Below are the code and all the weights of a small trained network. Each question names an input and a class and asks about switching units off, where a switched-off unit gives its printed mean instead of its output.

import numpy as np


def w(rows, s, z=0):
    codes = np.array(rows[::2]) - 128.0
    scale = np.full(codes.shape[1], s)
    scale[-1] = z or s
    return codes * scale


def f(y):
    return y / 2 * (1 + np.tanh(0.7978845608 * (y + 0.044715 * y**3)))


def log_softmax(a):
    a = a - a.max(-1, keepdims=True)
    return a - np.log(np.exp(a).sum(-1, keepdims=True))


def net(x, mask):
    res = np.array(x, float).reshape(1, 7) / 4 @ E
    y = f(res @ A[0][:, :-1].T + A[0][:, -1])
    res = res + np.where(mask, y, B[0][:, -1]) @ B[0][:, :-1]
    return log_softmax(res[-1] @ U[:, :-1].T + U[:, -1])


A, B = {}, {}
E = w([
[173,249,28,164,137,44,68],'x0',
[126,128,130,131,127,123,130],'x1',
[198,219,134,247,126,166,165],'x2',
[46,184,57,83,193,254,166],'x3',
[158,91,84,97,201,115,248],'x4',
[124,121,121,132,130,129,123],'x5',
[212,125,173,136,236,167,49],'x6',
],0.0073)
A[0] = w([
[124,151,150,148,102,141,93,122],'N0',
[229,155,132,219,100,159,173,137],'N1',
[145,69,114,148,102,162,145,178],'N2',
[136,140,131,9,160,99,73,118],'N3',
[181,129,167,110,204,154,73,2],'N4',
[113,148,126,103,59,86,182,42],'N5',
[154,76,101,47,101,84,94,134],'N6',
[173,87,124,161,78,89,142,102],'N7',
[118,126,45,152,159,60,131,155],'N8',
[146,183,127,114,114,82,119,157],'N9',
[117,138,107,106,55,120,164,37],'N10',
[230,77,113,88,200,82,219,121],'N11',
[124,175,74,115,156,98,84,134],'N12',
[174,98,152,114,121,69,113,106],'N13',
[71,177,142,124,101,166,39,134],'N14',
[132,114,80,133,188,92,197,96],'N15',
[64,158,95,147,55,141,178,78],'N16',
[90,143,76,102,158,164,120,121],'N17',
],0.012,0.0078)
B[0] = w([
[115,114,123,211,87,129,130,155],'N0',
[71,231,126,162,114,125,163,248],'N1',
[64,127,185,55,153,66,138,169],'N2',
[136,238,122,179,118,76,174,172],'N3',
[97,147,80,136,216,61,2,160],'N4',
[119,124,59,109,178,109,43,156],'N5',
[95,238,96,134,128,114,206,178],'N6',
[218,147,110,25,188,246,116,176],'N7',
[100,99,233,120,142,138,141,187],'N8',
[112,94,184,98,139,127,150,182],'N9',
[101,112,71,166,183,72,88,146],'N10',
[97,115,122,144,67,128,76,214],'N11',
[77,30,174,69,161,163,144,184],'N12',
[192,100,82,54,112,215,156,170],'N13',
[203,91,152,168,67,107,138,194],'N14',
[166,44,105,146,14,83,79,169],'N15',
[149,127,94,119,219,118,58,185],'N16',
[179,155,96,80,78,214,159,173],'N17',
],0.0088,0.012)
U = w([
[126,143,42,124,221,76,39,100],'0',
[117,141,119,116,120,116,148,247],'1',
[198,148,66,80,126,212,166,63],'2',
[86,217,97,135,104,73,195,68],'3',
[141,92,115,151,5,73,93,61],'4',
[125,119,122,126,147,108,170,227],'5',
[68,85,218,97,180,124,167,81],'6',
],0.012,0.013)

Each question gives the input, the list of numbers given to net, and the class t.
The units are the neurons (one row each of A and B). Each row of codes is followed by its name. A weight is (code - 128) times the scale printed after its matrix; where a second scale follows, it is the last column's (A, B and U).
mask holds one flag per neuron, in row order. A switched-off neuron (its flag False) gives its mean, the last column of its row in B, instead of its output. The means were averaged over made-up inputs and are rounded, as every weight is.
A unit's drop is (log p(t) with every unit on - log p(t) with that unit switched off) / (log p(t) with every unit on - log p(t) with every unit switched off).
The circuit of an input: a set's keep is (log p(t) with only the set's units on - log p(t) with every unit switched off) / (log p(t) with every unit on - log p(t) with every unit switched off). Starting from the 12 units with the biggest drops (on a tie, the unit counted first), units are removed one at a time, each time the one whose removal leaves the highest keep (on an exact tie, the one counted first), for as long as the keep stays at least 0.8.
units of the circuit, in order: the units of the circuit, biggest drop first
most important unit: the unit with the biggest drop
top k neurons: the k neurons with the biggest drops, biggest first
input [-5,-4,-2,3,-3,7,-7], class 0: most important unit	N16
input [-6,3,-5,-3,3,-8,2], class 1: top 4 neurons	(N1; N8; N12; N6)
input [6,2,-6,-6,-3,8,2], class 1: units of the circuit, in order	(N6; N13)
input [-7,-2,7,5,7,-7,1], class 1: units of the circuit, in order	(N15; N11)
input [-7,-5,2,1,8,6,6], class 4: units of the circuit, in order	(N11; N15)
input [1,1,-4,-1,8,-7,-7], class 4: top 4 neurons	(N15; N11; N4; N8)
input [-8,-8,4,7,-8,-6,-8], class 0: top 2 neurons	(N16; N10)
input [-6,-6,6,-1,-6,2,4], class 3: units of the circuit, in order	(N1; N12)
input [7,0,7,7,-3,8,-5], class 1: top 2 neurons	(N12; N7)
input [6,-1,-6,1,-3,3,-2], class 3: top 2 neurons	(N3; N6)
input [0,5,-7,0,3,3,-8], class 0: top 2 neurons	(N5; N16)
input [-6,4,7,-6,-5,-2,-4], class 3: top 2 neurons	(N1; N12)
input [4,7,-8,-8,-1,1,2], class 2: top 3 neurons	(N13; N7; N1)
input [-6,2,-8,1,-4,0,-5], class 3: most important unit	N6
input [8,-7,-4,-4,0,-1,-2], class 6: top 2 neurons	(N8; N12)
input [8,3,7,-6,-3,2,2], class 6: top 3 neurons	(N12; N9; N8)
input [6,7,-4,4,1,-4,-8], class 0: top 2 neurons	(N16; N5)
input [7,-4,-3,-3,0,4,-2], class 6: units of the circuit, in order	(N8; N12)
input [4,-3,-2,-8,-8,-4,0], class 2: units of the circuit, in order	(N7; N13)
input [0,-1,-7,1,6,0,-5], class 3: most important unit	N6
input [1,4,4,3,6,5,4], class 4: units of the circuit, in order	(N15; N11)
input [8,6,7,5,-2,4,-6], class 6: units of the circuit, in order	(N12; N8)
